Below is a small trained network, with its code and all its weights. Each question gives an input and a class and asks what happens when units are switched off, that is, made to give their printed mean instead of their output.

import numpy as np


def w(rows, s, z=0):
    codes = np.array(rows[::2]) - 128.0
    scale = np.full(codes.shape[1], s)
    scale[-1] = z or s
    return codes * scale


def f(y):
    return y / 2 * (1 + np.tanh(0.7978845608 * (y + 0.044715 * y**3)))


def log_softmax(a):
    a = a - a.max(-1, keepdims=True)
    return a - np.log(np.exp(a).sum(-1, keepdims=True))


def net(x, mask):
    res = np.array(x, float).reshape(1, 4) / 4 @ E
    y = f(res @ A[0][:, :-1].T + A[0][:, -1])
    res = res + np.where(mask, y, B[0][:, -1]) @ B[0][:, :-1]
    return log_softmax(res[-1] @ U[:, :-1].T + U[:, -1])


A, B = {}, {}
E = w([
[154,124,84,120,111,6],'x0',
[36,144,37,172,114,140],'x1',
[60,100,116,60,78,176],'x2',
[158,28,111,205,40,139],'x3',
],0.012)
A[0] = w([
[90,142,124,104,131,118,104],'neuron 1',
[125,165,157,107,158,125,74],'neuron 2',
[123,82,146,128,105,174,181],'neuron 3',
[83,118,76,121,88,154,161],'neuron 4',
[64,124,95,170,131,184,109],'neuron 5',
[174,125,165,152,91,128,126],'neuron 6',
[104,153,67,63,167,93,131],'neuron 7',
[163,137,107,178,180,55,177],'neuron 8',
[71,84,88,126,86,161,119],'neuron 9',
[153,166,112,158,170,102,115],'neuron 10',
[149,112,138,170,109,97,2],'neuron 11',
[90,134,108,135,114,156,129],'neuron 12',
[67,100,107,140,94,148,130],'neuron 13',
[103,166,176,97,180,136,102],'neuron 14',
[75,166,163,98,164,159,163],'neuron 15',
[152,106,183,98,109,126,115],'neuron 16',
[63,192,7,151,141,88,155],'neuron 17',
[106,157,144,184,162,207,155],'neuron 18',
[146,75,133,142,86,78,58],'neuron 19',
[73,194,67,102,162,121,42],'neuron 20',
[72,190,146,83,166,177,187],'neuron 21',
[157,146,163,162,129,140,149],'neuron 22',
[119,156,145,90,151,163,131],'neuron 23',
[143,170,138,177,208,19,181],'neuron 24',
],0.016,0.0095)
B[0] = w([
[142,137,154,120,192,126,149],'neuron 1',
[89,101,95,120,83,143,160],'neuron 2',
[135,146,139,188,76,146,178],'neuron 3',
[151,171,143,181,116,122,190],'neuron 4',
[89,171,211,232,114,101,185],'neuron 5',
[132,78,134,96,165,120,164],'neuron 6',
[123,155,177,150,157,86,198],'neuron 7',
[140,172,59,82,134,158,218],'neuron 8',
[124,184,130,176,80,138,192],'neuron 9',
[115,167,44,134,122,102,173],'neuron 10',
[123,120,112,108,177,146,144],'neuron 11',
[134,140,143,159,133,144,159],'neuron 12',
[159,169,134,184,93,135,181],'neuron 13',
[116,127,103,99,93,165,184],'neuron 14',
[179,113,111,71,157,156,193],'neuron 15',
[109,106,98,92,112,94,162],'neuron 16',
[98,198,94,94,96,8,245],'neuron 17',
[111,198,173,229,132,122,188],'neuron 18',
[124,119,82,77,101,125,169],'neuron 19',
[145,109,138,68,238,117,187],'neuron 20',
[167,103,88,37,215,148,218],'neuron 21',
[139,133,129,118,173,147,158],'neuron 22',
[152,107,93,94,132,179,170],'neuron 23',
[144,187,54,108,84,112,249],'neuron 24',
],0.012,0.021)
U = w([
[100,4,153,90,89,108,103],'0',
[152,68,104,141,181,114,1],'1',
[132,160,83,155,42,111,150],'2',
[11,63,115,164,193,98,34],'3',
[126,151,152,143,157,78,237],'4',
[50,69,145,114,193,144,48],'5',
[159,101,66,35,155,151,186],'6',
[146,96,208,186,130,213,101],'7',
],0.011,0.0057)

Each question gives the input, the list of numbers given to net, and the class t.
The units are the neurons (one row each of A and B). Each row of codes is followed by its name. A weight is (code - 128) times the scale printed after its matrix; where a second scale follows, it is the last column's (A, B and U).
mask holds one flag per neuron, in row order. A switched-off neuron (its flag False) gives its mean, the last column of its row in B, instead of its output. The means were averaged over made-up inputs and are rounded, as every weight is.
A unit's drop is (log p(t) with every unit on - log p(t) with that unit switched off) / (log p(t) with every unit on - log p(t) with every unit switched off).
The circuit of an input: a set's keep is (log p(t) with only the set's units on - log p(t) with every unit switched off) / (log p(t) with every unit on - log p(t) with every unit switched off). Starting from the 12 units with the biggest drops (on a tie, the unit counted first), units are removed one at a time, each time the one whose removal leaves the highest keep (on an exact tie, the one counted first), for as long as the keep stays at least 0.8.
units of the circuit, in order: the units of the circuit, biggest drop first
most important unit: the unit with the biggest drop
k most important neurons: the k neurons with the biggest drops, biggest first
drop when u is switched off: that unit's drop, to one decimal
input [6,-1,4,-3], class 4: units of the circuit, in order	neuron 7
input [-5,4,5,-5], class 4: 2 most important neurons	neuron 5; neuron 18
input [8,-4,-8,-4], class 2: 4 most important neurons	neuron 24; neuron 21; neuron 20; neuron 15
input [-1,6,-5,-4], class 4: units of the circuit, in order	neuron 18; neuron 20
input [-1,6,-5,-2], class 4: 2 most important neurons	neuron 20; neuron 9
input [-2,3,5,-1], class 4: 2 most important neurons	neuron 24; neuron 21
input [-6,-7,-8,4], class 1: 3 most important neurons	neuron 17; neuron 6; neuron 21
input [0,0,-5,-3], class 6: 2 most important neurons	neuron 5; neuron 9
input [-2,2,6,1], class 7: 2 most important neurons	neuron 24; neuron 17
input [8,3,2,-6], class 6: 3 most important neurons	neuron 5; neuron 20; neuron 18
input [-7,-3,2,0], class 7: 3 most important neurons	neuron 18; neuron 17; neuron 24
input [-3,-1,-5,6], class 7: 3 most important neurons	neuron 17; neuron 24; neuron 21
input [-5,-4,8,2], class 7: 2 most important neurons	neuron 17; neuron 24
input [1,7,6,-6], class 4: most important unit	neuron 5
input [6,-7,-8,-7], class 2: 3 most important neurons	neuron 24; neuron 21; neuron 20
input [7,-1,0,3], class 6: drop when neuron 5 is switched off	0.2
input [-5,0,0,3], class 7: drop when neuron 11 is switched off	0.0
input [-1,-8,1,6], class 0: drop when neuron 8 is switched off	0.1
